Below are the code and all the weights of a small trained network. Each question names an input and a class and asks about switching units off, where a switched-off unit gives its printed mean instead of its output.

import numpy as np


def w(rows, s, z=0):
    codes = np.array(rows[::2]) - 128.0
    scale = np.full(codes.shape[1], s)
    scale[-1] = z or s
    return codes * scale


def f(y):
    return np.maximum(y, 0)


def log_softmax(a):
    a = a - a.max(-1, keepdims=True)
    return a - np.log(np.exp(a).sum(-1, keepdims=True))


def net(x, mask):
    res = np.array(x, float).reshape(1, 5) / 4 @ E
    y = f(res @ A[0][:, :-1].T + A[0][:, -1])
    res = res + np.where(mask, y, B[0][:, -1]) @ B[0][:, :-1]
    return log_softmax(res[-1] @ U[:, :-1].T + U[:, -1])


A, B = {}, {}
E = w([
[209,247,10,7,106,245,135,81],'x0',
[134,125,124,134,124,130,125,126],'x1',
[234,21,97,57,178,156,251,247],'x2',
[228,248,245,228,253,156,102,161],'x3',
[127,130,126,133,125,133,131,130],'x4',
],0.0056)
A[0] = w([
[11,110,66,111,26,97,35,18,197],'n1',
[27,80,66,85,9,93,92,48,204],'n2',
[91,24,152,153,109,33,195,183,197],'n3',
[64,17,229,230,142,7,135,175,253],'n4',
[238,102,167,126,227,170,225,239,89],'n5',
[235,98,158,126,225,167,228,237,92],'n6',
[243,178,193,170,246,166,194,222,95],'n7',
[16,105,67,109,15,94,35,15,198],'n8',
[204,242,33,35,125,246,110,71,175],'n9',
[150,20,38,31,66,150,228,190,170],'n10',
[132,250,227,221,206,147,15,49,157],'n11',
[35,49,240,243,175,9,69,172,200],'n12',
[121,15,55,49,76,121,227,196,150],'n13',
[137,19,39,55,72,123,230,188,138],'n14',
[209,234,13,12,103,253,142,60,170],'n15',
[140,18,54,55,77,132,229,178,123],'n16',
[118,243,235,233,210,101,18,63,191],'n17',
],0.0055,0.0048)
B[0] = w([
[84,144,104,203,38,19,199,246,216],'n1',
[46,68,147,191,85,31,217,241,212],'n2',
[43,23,231,120,188,163,217,84,200],'n3',
[90,17,244,224,217,170,120,228,254],'n4',
[40,88,93,209,16,15,217,233,203],'n5',
[38,79,105,210,32,22,221,240,202],'n6',
[43,158,48,216,13,14,207,174,208],'n7',
[65,150,101,203,33,16,197,250,218],'n8',
[187,254,23,21,27,85,107,137,214],'n9',
[197,122,220,70,223,201,84,242,209],'n10',
[223,234,79,140,65,210,16,24,225],'n11',
[229,91,248,215,190,179,14,225,251],'n12',
[187,95,226,54,230,229,83,213,198],'n13',
[202,133,221,72,221,226,74,223,196],'n14',
[228,250,45,27,66,115,57,218,221],'n15',
[209,146,218,83,223,219,54,207,190],'n16',
[234,222,133,196,77,189,19,48,239],'n17',
],0.0056,0.011)
U = w([
[10,28,181,247,63,16,237,166,252],'0',
[246,188,205,107,169,235,16,177,136],'1',
[50,193,18,55,24,7,250,228,163],'2',
[169,231,31,76,64,202,72,2,23],'3',
[68,14,228,47,247,240,200,124,61],'4',
],0.0055,0.0038)

Each question gives the input, the list of numbers given to net, and the class t.
The units are the neurons (one row each of A and B). Each row of codes is followed by its name. A weight is (code - 128) times the scale printed after its matrix; where a second scale follows, it is the last column's (A, B and U).
mask holds one flag per neuron, in row order. A switched-off neuron (its flag False) gives its mean, the last column of its row in B, instead of its output. The means were averaged over made-up inputs and are rounded, as every weight is.
A unit's drop is (log p(t) with every unit on - log p(t) with that unit switched off) / (log p(t) with every unit on - log p(t) with every unit switched off).
The circuit of an input: a set's keep is (log p(t) with only the set's units on - log p(t) with every unit switched off) / (log p(t) with every unit on - log p(t) with every unit switched off). Starting from the 12 units with the biggest drops (on a tie, the unit counted first), units are removed one at a time, each time the one whose removal leaves the highest keep (on an exact tie, the one counted first), for as long as the keep stays at least 0.8.
circuit, biggest first: the units of the circuit, biggest drop first
top k neurons: the k neurons with the biggest drops, biggest first
drop of u: that unit's drop, to one decimal
input [-2,6,8,2,1], class 0: circuit, biggest first => [n6]
input [2,1,0,-2,-3], class 2: top 2 neurons => [n12, n17]
input [7,-6,7,1,-3], class 2: top 3 neurons => [n5, n6, n12]
input [-7,8,-5,1,-8], class 1: top 2 neurons => [n12, n17]
input [-2,5,1,6,6], class 0: top 2 neurons => [n7, n15]
input [0,-1,4,-6,3], class 4: top 2 neurons => [n17, n11]
input [4,6,8,1,2], class 2: top 3 neurons => [n5, n6, n12]
input [0,5,8,2,5], class 0: top 2 neurons => [n5, n6]
input [6,-4,0,0,-6], class 2: drop of n11 => 0.7
input [1,-5,3,-8,4], class 1: drop of n14 => 0.2
input [7,-2,-4,2,-8], class 3: drop of n7 => 0.0
